Here is a tiny trained network, its code and every weight. The questions are about switching its units off for an input and a target symbol, where a switched-off unit gives its printed mean instead of its output.

import numpy as np


def w(rows, s, z=0):
    codes = np.array(rows[::2]) - 128.0
    scale = np.full(codes.shape[1], s)
    scale[-1] = z or s
    return codes * scale


def f(y):
    return np.maximum(y, 0)


def softmax(a):
    e = np.exp(a - a.max(-1, keepdims=True))
    return e / e.sum(-1, keepdims=True)


def log_softmax(a):
    a = a - a.max(-1, keepdims=True)
    return a - np.log(np.exp(a).sum(-1, keepdims=True))


def net(x, mask):
    ids = ['ΔΠαζηθλτψω'.index(c) for c in x.split()]
    T = len(ids)
    res = E[ids] + P[:T]
    u = 0
    for l in range(2):
        q, k, v = (res @ M[l].T for M in (Q, K, V))
        z = softmax(np.where(np.tri(T) > 0, q @ k.T / 3**0.5, -1e9)) @ v
        res = res + np.where(mask[u], z, O[l][:, -1]) @ O[l][:, :-1]
        u += 1
        y = f(res @ A[l][:, :-1].T + A[l][:, -1])
        res = res + np.where(mask[u : u + 8], y, B[l][:, -1]) @ B[l][:, :-1]
        u += 8
    return log_softmax(res[-1] @ U[:, :-1].T + U[:, -1])


Q, K, V, O, A, B = {}, {}, {}, {}, {}, {}
E = w([
[133,213,184,103],'Δ',
[47,70,158,96],'Π',
[163,149,186,144],'α',
[139,210,143,126],'ζ',
[129,75,179,244],'η',
[168,188,80,210],'θ',
[224,102,37,102],'λ',
[146,207,154,99],'τ',
[5,121,52,110],'ψ',
[59,86,80,207],'ω',
],0.013)
P = w([
[215,242,118,40],'0',
[164,160,127,77],'1',
[9,158,253,94],'2',
[73,149,202,109],'3',
[148,101,112,132],'4',
[161,140,119,166],'5',
[170,144,110,186],'6',
[130,171,146,198],'7',
[117,185,176,194],'8',
[74,189,243,146],'9',
],0.0069)
Q[0] = w([
[233,7,141,137],'0.h0',
[254,83,158,144],'0.h0',
[74,125,101,255],'0.h0',
],0.0078)
K[0] = w([
[254,212,28,83],'0.h0',
[187,137,162,140],'0.h0',
[111,168,207,103],'0.h0',
],0.0096)
V[0] = w([
[191,72,212,2],'0.h0',
[98,211,129,199],'0.h0',
[85,121,193,141],'0.h0',
],0.0051)
O[0] = w([
[110,89,112,146,133],'0.h0',
[115,58,13,121,255],'0.h0',
[200,82,2,101,204],'0.h0',
],0.0066,0.0015)
A[0] = w([
[89,207,56,50,130],'0.n0',
[37,158,119,191,96],'0.n1',
[1,85,112,194,253],'0.n2',
[95,100,111,181,216],'0.n3',
[100,33,153,95,137],'0.n4',
[122,77,199,112,109],'0.n5',
[64,156,210,170,115],'0.n6',
[208,108,223,155,238],'0.n7',
],0.0088,0.0024)
B[0] = w([
[212,70,119,89,183],'0.n0',
[137,44,89,127,192],'0.n1',
[139,169,67,110,252],'0.n2',
[168,148,132,135,202],'0.n3',
[132,185,172,196,160],'0.n4',
[85,87,113,133,163],'0.n5',
[215,154,110,110,200],'0.n6',
[1,175,68,142,253],'0.n7',
],0.0078,0.0048)
Q[1] = w([
[2,120,177,74],'1.h0',
[69,207,24,181],'1.h0',
[120,179,186,114],'1.h0',
],0.0081)
K[1] = w([
[94,83,11,98],'1.h0',
[133,123,2,165],'1.h0',
[112,176,146,176],'1.h0',
],0.0099)
V[1] = w([
[101,68,92,65],'1.h0',
[29,182,153,63],'1.h0',
[97,1,81,97],'1.h0',
],0.0083)
O[1] = w([
[161,146,50,1,71],'1.h0',
[251,110,173,108,61],'1.h0',
[132,150,81,64,4],'1.h0',
],0.0086,0.0021)
A[1] = w([
[85,150,174,168,159],'1.n0',
[101,3,106,133,187],'1.n1',
[126,108,71,135,166],'1.n2',
[163,100,108,165,193],'1.n3',
[66,97,122,161,114],'1.n4',
[138,99,148,134,118],'1.n5',
[165,164,183,92,152],'1.n6',
[191,172,108,180,253],'1.n7',
],0.015,0.0045)
B[1] = w([
[197,35,116,126,205],'1.n0',
[225,115,253,140,159],'1.n1',
[49,245,106,130,190],'1.n2',
[131,153,189,125,178],'1.n3',
[123,15,109,170,176],'1.n4',
[155,223,177,132,130],'1.n5',
[108,145,33,122,154],'1.n6',
[88,119,201,5,245],'1.n7',
],0.0068,0.011)
U = w([
[216,183,116,188,13],'Δ',
[240,69,66,88,37],'Π',
[255,194,228,78,255],'α',
[197,120,116,130,31],'ζ',
[147,52,94,140,201],'η',
[169,37,80,157,132],'θ',
[132,57,102,99,51],'λ',
[195,124,119,162,71],'τ',
[121,160,48,116,102],'ψ',
[62,177,130,147,194],'ω',
],0.0088,0.0042)

Each question gives the input, a string of symbols that net reads in full, and the target symbol t.
The units are the heads (3 rows each of Q, K, V and O) and the neurons (one row each of A and B). Each row of codes is followed by its name. A weight is (code - 128) times the scale printed after its matrix; where a second scale follows, it is the last column's (O, A, B and U).
mask holds one flag per unit, layer by layer, with each layer's heads first. A switched-off unit (its flag False) gives its mean, the last column of its rows in O or B, instead of its output. The means were averaged over made-up inputs and are rounded, as every weight is.
A unit's drop is (log p(t) with every unit on - log p(t) with that unit switched off) / (log p(t) with every unit on - log p(t) with every unit switched off).
The circuit of an input: a set's keep is (log p(t) with only the set's units on - log p(t) with every unit switched off) / (log p(t) with every unit on - log p(t) with every unit switched off). Starting from the 12 units with the biggest drops (on a tie, the unit counted first), units are removed one at a time, each time the one whose removal leaves the highest keep (on an exact tie, the one counted first), for as long as the keep stays at least 0.8.
units of the circuit, in order: the units of the circuit, biggest drop first
top k neurons: the k neurons with the biggest drops, biggest first
k most important neurons of layer l: the k neurons of layer l with the biggest drops, biggest first
drop of u: that unit's drop, to one decimal
input τ η α ψ ω α ω α, target ω: top 2 neurons -> (0.n7 0.n1)
input α τ α θ ψ, target ψ: units of the circuit, in order -> (1.h0 1.n2)
input θ α ω ψ λ, target α: units of the circuit, in order -> (1.n1 0.n7 1.n3)
input α α ψ α Π ω α, target ω: 3 most important neurons of layer 0 -> (0.n7 0.n1 0.n0)
input α α η α ω θ, target α: units of the circuit, in order -> (1.n7)
input Π ψ θ η θ, target ω: top 2 neurons -> (1.n1 1.n2)
input η α α α α θ α θ η Π, target θ: units of the circuit, in order -> (1.h0 1.n4 1.n0)
input Δ η α α ω τ η, target ω: top 2 neurons -> (0.n7 0.n2)
input Δ α Π, target α: top 3 neurons -> (0.n7 1.n4 0.n1)
input Δ Π ζ θ, target α: units of the circuit, in order -> (1.n7 1.h0)
input θ α η, target θ: top 2 neurons -> (1.n4 1.n0)
input θ θ ζ η α, target η: 3 most important neurons of layer 1 -> (1.n4 1.n0 1.n2)
input λ α α ζ η θ η η α, target η: top 3 neurons -> (1.n0 0.n7 1.n4)
input α ψ Δ η α ψ η, target ω: 4 most important neurons of layer 0 -> (0.n7 0.n2 0.n0 0.n1)
input θ θ η α, target θ: top neuron -> (1.n0)
input θ θ Π α τ α η λ, target α: 2 most important neurons of layer 0 -> (0.n7 0.n2)
input η τ θ θ α η ω, target ω: top 3 neurons -> (1.n2 0.n2 1.n0)
input η ψ ω α α ψ, target ψ: top 2 neurons -> (1.n2 0.n2)
input τ ψ ω, target ψ: 3 most important neurons of layer 0 -> (0.n2 0.n0 0.n1)
input η θ θ α θ α τ α θ α, target θ: most important neuron of layer 1 -> (1.n0)
input ψ ψ Π α, target ψ: drop of 1.h0 -> 0.8
